Below are the code and all the weights of a small trained network. Each question names an input and a class and asks about switching units off, where a switched-off unit gives its printed mean instead of its output.

import numpy as np


def w(rows, s, z=0):
    codes = np.array(rows[::2]) - 128.0
    scale = np.full(codes.shape[1], s)
    scale[-1] = z or s
    return codes * scale


def f(y):
    return np.maximum(y, 0)


def log_softmax(a):
    a = a - a.max(-1, keepdims=True)
    return a - np.log(np.exp(a).sum(-1, keepdims=True))


def net(x, mask):
    res = np.array(x, float).reshape(1, 5) / 4 @ E
    y = f(res @ A[0][:, :-1].T + A[0][:, -1])
    res = res + np.where(mask, y, B[0][:, -1]) @ B[0][:, :-1]
    return log_softmax(res[-1] @ U[:, :-1].T + U[:, -1])


A, B = {}, {}
E = w([
[165,108,116,112,15,149,22],'x0',
[125,126,130,132,125,128,129],'x1',
[148,139,240,82,116,65,111],'x2',
[131,126,128,131,126,128,130],'x3',
[151,253,157,168,102,165,122],'x4',
],0.014)
A[0] = w([
[153,132,254,73,131,37,130,222],'n1',
[175,135,197,81,60,94,70,77],'n2',
[184,206,182,126,58,149,76,110],'n3',
[149,60,102,92,76,127,68,150],'n4',
[140,34,104,77,94,114,76,168],'n5',
[134,142,54,173,88,203,98,211],'n6',
[126,228,156,182,173,144,182,193],'n7',
[72,54,78,128,212,99,183,254],'n8',
],0.0089,0.0049)
B[0] = w([
[89,130,194,63,175,14,84,245],'n1',
[53,98,46,97,104,122,58,211],'n2',
[109,177,66,89,107,190,41,234],'n3',
[95,55,112,185,61,108,179,201],'n4',
[86,30,111,173,87,99,181,204],'n5',
[215,128,131,174,84,206,152,228],'n6',
[39,250,137,175,182,142,171,222],'n7',
[172,93,60,35,254,144,71,254],'n8',
],0.0082,0.014)
U = w([
[132,138,29,44,162,171,33,221],'0',
[160,52,90,203,77,152,227,214],'1',
[192,95,223,61,203,60,142,6],'2',
[71,76,157,144,58,60,130,77],'3',
[112,182,113,232,159,178,239,226],'4',
[254,175,136,193,29,205,112,52],'5',
[72,210,244,142,150,94,142,53],'6',
],0.0076,0.0022)

Each question gives the input, the list of numbers given to net, and the class t.
The units are the neurons (one row each of A and B). Each row of codes is followed by its name. A weight is (code - 128) times the scale printed after its matrix; where a second scale follows, it is the last column's (A, B and U).
mask holds one flag per neuron, in row order. A switched-off neuron (its flag False) gives its mean, the last column of its row in B, instead of its output. The means were averaged over made-up inputs and are rounded, as every weight is.
A unit's drop is (log p(t) with every unit on - log p(t) with that unit switched off) / (log p(t) with every unit on - log p(t) with every unit switched off).
The circuit of an input: a set's keep is (log p(t) with only the set's units on - log p(t) with every unit switched off) / (log p(t) with every unit on - log p(t) with every unit switched off). Starting from all 8 units, units are removed one at a time, each time the one whose removal leaves the highest keep (on an exact tie, the one counted first), for as long as the keep stays at least 0.8.
circuit, biggest first: the units of the circuit, biggest drop first
unit that matters most: the unit with the biggest drop
k most important neurons: the k neurons with the biggest drops, biggest first
drop when u is switched off: that unit's drop, to one decimal
input [-4,-2,2,-5,-6], class 2: 3 most important neurons : n3; n2; n1
input [7,-8,-3,0,8], class 5: unit that matters most : n6
input [3,4,-2,-2,8], class 5: 2 most important neurons : n8; n6
input [-1,8,3,-6,0], class 2: 2 most important neurons : n7; n3
input [-2,3,-5,4,1], class 4: circuit, biggest first : n3; n2
input [1,3,-2,-7,-8], class 1: 4 most important neurons : n5; n4; n3; n1
input [5,0,3,-5,0], class 3: 3 most important neurons : n8; n4; n5
input [-3,5,2,-4,-8], class 2: 2 most important neurons : n3; n2
input [0,2,4,5,-2], class 2: 2 most important neurons : n1; n3
input [0,2,-8,3,4], class 4: 2 most important neurons : n7; n3
input [-1,-8,-1,-4,7], class 4: 2 most important neurons : n7; n1
input [-8,3,-3,6,-2], class 0: 2 most important neurons : n8; n1
input [-1,5,1,3,2], class 6: 2 most important neurons : n8; n6
input [4,-3,-2,-2,8], class 5: circuit, biggest first : n6
input [3,-6,0,-7,0], class 1: 2 most important neurons : n8; n1
input [8,-7,-5,-8,-6], class 1: drop when n7 is switched off : 0.0
input [2,-3,-4,-2,8], class 5: drop when n6 is switched off : 0.2
input [1,7,1,3,-8], class 3: drop when n6 is switched off : 0.4
input [-3,-5,1,8,3], class 6: drop when n4 is switched off : 0.1
input [0,6,-5,-3,8], class 4: most important neuron : n7
